Below is a small trained network, with its code and all its weights. Each question gives an input and a target symbol and asks what happens when units are switched off, that is, made to give their printed mean instead of their output.

import numpy as np


def w(rows, s, z=0):
    codes = np.array(rows[::2]) - 128.0
    scale = np.full(codes.shape[1], s)
    scale[-1] = z or s
    return codes * scale


def f(y):
    return y / 2 * (1 + np.tanh(0.7978845608 * (y + 0.044715 * y**3)))


def softmax(a):
    e = np.exp(a - a.max(-1, keepdims=True))
    return e / e.sum(-1, keepdims=True)


def log_softmax(a):
    a = a - a.max(-1, keepdims=True)
    return a - np.log(np.exp(a).sum(-1, keepdims=True))


def net(x, mask):
    ids = ['ΘΞΦΨαβδεζηλμπστ'.index(c) for c in x.split()]
    T = len(ids)
    res = E[ids] + P[:T]
    q, k, v = (res @ M[0].T for M in (Q, K, V))
    z = softmax(np.where(np.tri(T) > 0, q @ k.T / 4**0.5, -1e9)) @ v
    res = res + np.where(mask[0], z, O[0][:, -1]) @ O[0][:, :-1]
    y = f(res @ A[0][:, :-1].T + A[0][:, -1])
    res = res + np.where(mask[1:9], y, B[0][:, -1]) @ B[0][:, :-1]
    return log_softmax(res[-1] @ U[:, :-1].T + U[:, -1])


Q, K, V, O, A, B = {}, {}, {}, {}, {}, {}
E = w([
[67,159,149,70,147,79,140],'Θ',
[85,162,86,81,141,59,107],'Ξ',
[127,147,101,129,130,195,164],'Φ',
[123,147,108,129,133,191,159],'Ψ',
[50,134,178,144,170,73,207],'α',
[125,149,96,123,132,191,155],'β',
[41,133,131,208,103,117,102],'δ',
[123,154,106,124,131,186,146],'ε',
[110,126,112,217,77,83,133],'ζ',
[82,40,189,145,92,107,150],'η',
[131,221,169,96,108,98,117],'λ',
[137,151,78,106,100,209,153],'μ',
[127,161,157,92,117,204,131],'π',
[104,161,137,89,158,181,61],'σ',
[202,200,120,145,251,113,221],'τ',
],0.021)
P = w([
[11,135,145,164,166,97,229],'0',
[65,153,153,177,192,115,175],'1',
[84,166,144,176,179,128,149],'2',
[96,157,130,153,159,132,132],'3',
[112,159,117,143,135,139,120],'4',
[123,155,105,122,113,147,111],'5',
[134,155,90,106,92,151,97],'6',
[145,158,80,90,71,162,75],'7',
[154,154,70,71,55,166,74],'8',
[164,155,57,58,33,169,49],'9',
],0.011)
Q[0] = w([
[101,34,95,108,148,95,119],'head 1',
[77,217,82,152,126,118,102],'head 1',
[214,130,109,98,249,193,109],'head 1',
[93,205,113,108,77,61,159],'head 1',
],0.013)
K[0] = w([
[132,121,192,196,125,67,152],'head 1',
[183,146,164,107,55,196,102],'head 1',
[118,154,83,182,208,126,187],'head 1',
[123,99,93,129,10,141,4],'head 1',
],0.014)
V[0] = w([
[158,122,134,217,66,61,157],'head 1',
[95,99,116,106,176,46,108],'head 1',
[173,184,118,53,125,65,145],'head 1',
[151,123,247,103,117,133,160],'head 1',
],0.012)
O[0] = w([
[146,146,213,134,72,101,62,3],'head 1',
[124,107,176,1,130,185,128,68],'head 1',
[117,158,138,43,182,47,156,134],'head 1',
[166,201,86,131,48,94,222,58],'head 1',
],0.012,0.0064)
A[0] = w([
[136,4,144,143,85,70,140,208],'neuron 1',
[94,129,83,124,133,151,175,34],'neuron 2',
[118,169,158,91,96,118,107,132],'neuron 3',
[95,119,141,147,99,91,120,74],'neuron 4',
[163,176,88,122,157,143,47,252],'neuron 5',
[165,193,145,106,140,176,58,105],'neuron 6',
[183,113,100,148,112,181,112,35],'neuron 7',
[210,120,101,168,131,65,188,35],'neuron 8',
],0.012,0.0033)
B[0] = w([
[124,163,69,129,221,200,188,157],'neuron 1',
[177,153,171,69,106,157,129,254],'neuron 2',
[218,119,127,152,122,148,115,193],'neuron 3',
[145,187,174,59,182,41,76,149],'neuron 4',
[120,132,186,159,106,146,186,251],'neuron 5',
[125,164,129,166,188,165,183,162],'neuron 6',
[190,117,152,2,62,56,143,172],'neuron 7',
[45,205,222,88,153,207,65,160],'neuron 8',
],0.0092,0.0098)
U = w([
[144,112,164,72,95,140,143,35],'Θ',
[161,95,128,67,189,143,52,77],'Ξ',
[103,105,134,126,174,95,125,120],'Φ',
[108,110,128,122,167,100,116,127],'Ψ',
[102,60,197,139,178,81,201,90],'α',
[90,99,131,130,167,99,123,111],'β',
[61,82,185,135,114,165,78,125],'δ',
[88,108,135,139,159,96,121,135],'ε',
[199,114,162,158,204,111,60,142],'ζ',
[190,119,137,117,63,142,82,250],'η',
[181,166,134,137,155,2,126,171],'λ',
[113,130,103,225,214,24,161,139],'μ',
[53,182,121,134,108,137,111,1],'π',
[149,131,63,181,189,209,211,164],'σ',
[154,157,133,134,229,113,123,97],'τ',
],0.0093,0.0076)

Each question gives the input, a string of symbols that net reads in full, and the target symbol t.
The units are the heads (4 rows each of Q, K, V and O) and the neurons (one row each of A and B). Each row of codes is followed by its name. A weight is (code - 128) times the scale printed after its matrix; where a second scale follows, it is the last column's (O, A, B and U).
mask holds one flag per unit, heads first, then neurons. A switched-off unit (its flag False) gives its mean, the last column of its rows in O or B, instead of its output. The means were averaged over made-up inputs and are rounded, as every weight is.
A unit's drop is (log p(t) with every unit on - log p(t) with that unit switched off) / (log p(t) with every unit on - log p(t) with every unit switched off).
The circuit of an input: a set's keep is (log p(t) with only the set's units on - log p(t) with every unit switched off) / (log p(t) with every unit on - log p(t) with every unit switched off). Starting from all 9 units, units are removed one at a time, each time the one whose removal leaves the highest keep (on an exact tie, the one counted first), for as long as the keep stays at least 0.8.
circuit, biggest first: the units of the circuit, biggest drop first
top k neurons: the k neurons with the biggest drops, biggest first
drop when u is switched off: that unit's drop, to one decimal
input ζ Θ Θ λ π Θ, target π: circuit, biggest first => (neuron 8; head 1)
input Θ μ η μ Φ Θ Ξ Ξ Φ, target η: circuit, biggest first => (neuron 7)
input Ξ Φ Ξ Ξ Ξ Ψ λ β ζ, target λ: circuit, biggest first => (head 1; neuron 4)
input σ Θ μ η ε π Ξ, target π: circuit, biggest first => (neuron 8; head 1)
input Θ λ Ξ Ξ Θ, target Ξ: circuit, biggest first => (head 1; neuron 5)
input Ξ μ λ, target μ: circuit, biggest first => (head 1; neuron 2)
input δ Ξ α Φ Ξ Ξ Ξ Ξ Ξ σ, target σ: top 2 neurons => (neuron 6; neuron 5)
input σ δ Θ, target σ: top 2 neurons => (neuron 7; neuron 4)
input η Θ Ξ, target η: top 2 neurons => (neuron 3; neuron 1)
input Ψ σ η, target σ: top 3 neurons => (neuron 1; neuron 2; neuron 8)
input Ξ β Ψ Ψ Ξ β Ξ ε τ, target τ: circuit, biggest first => (neuron 8; head 1)
input λ Θ Ξ Θ σ Ψ λ, target σ: top 2 neurons => (neuron 7; neuron 4)
input β σ λ σ Ξ μ ζ, target μ: top 2 neurons => (neuron 2; neuron 4)
input Θ π Ξ β Ξ Θ Ξ Θ, target Ξ: circuit, biggest first => (head 1)
input ε β Φ Ξ Ξ α Ξ Ξ η Θ, target η: top 2 neurons => (neuron 3; neuron 1)
input η ε μ Ψ Ξ π η, target η: drop when neuron 7 is switched off => 0.2
input Ξ τ Θ σ Ξ α, target σ: drop when neuron 4 is switched off => 0.1
input Ξ Ξ σ σ Θ σ τ η, target σ: drop when neuron 7 is switched off => 0.0
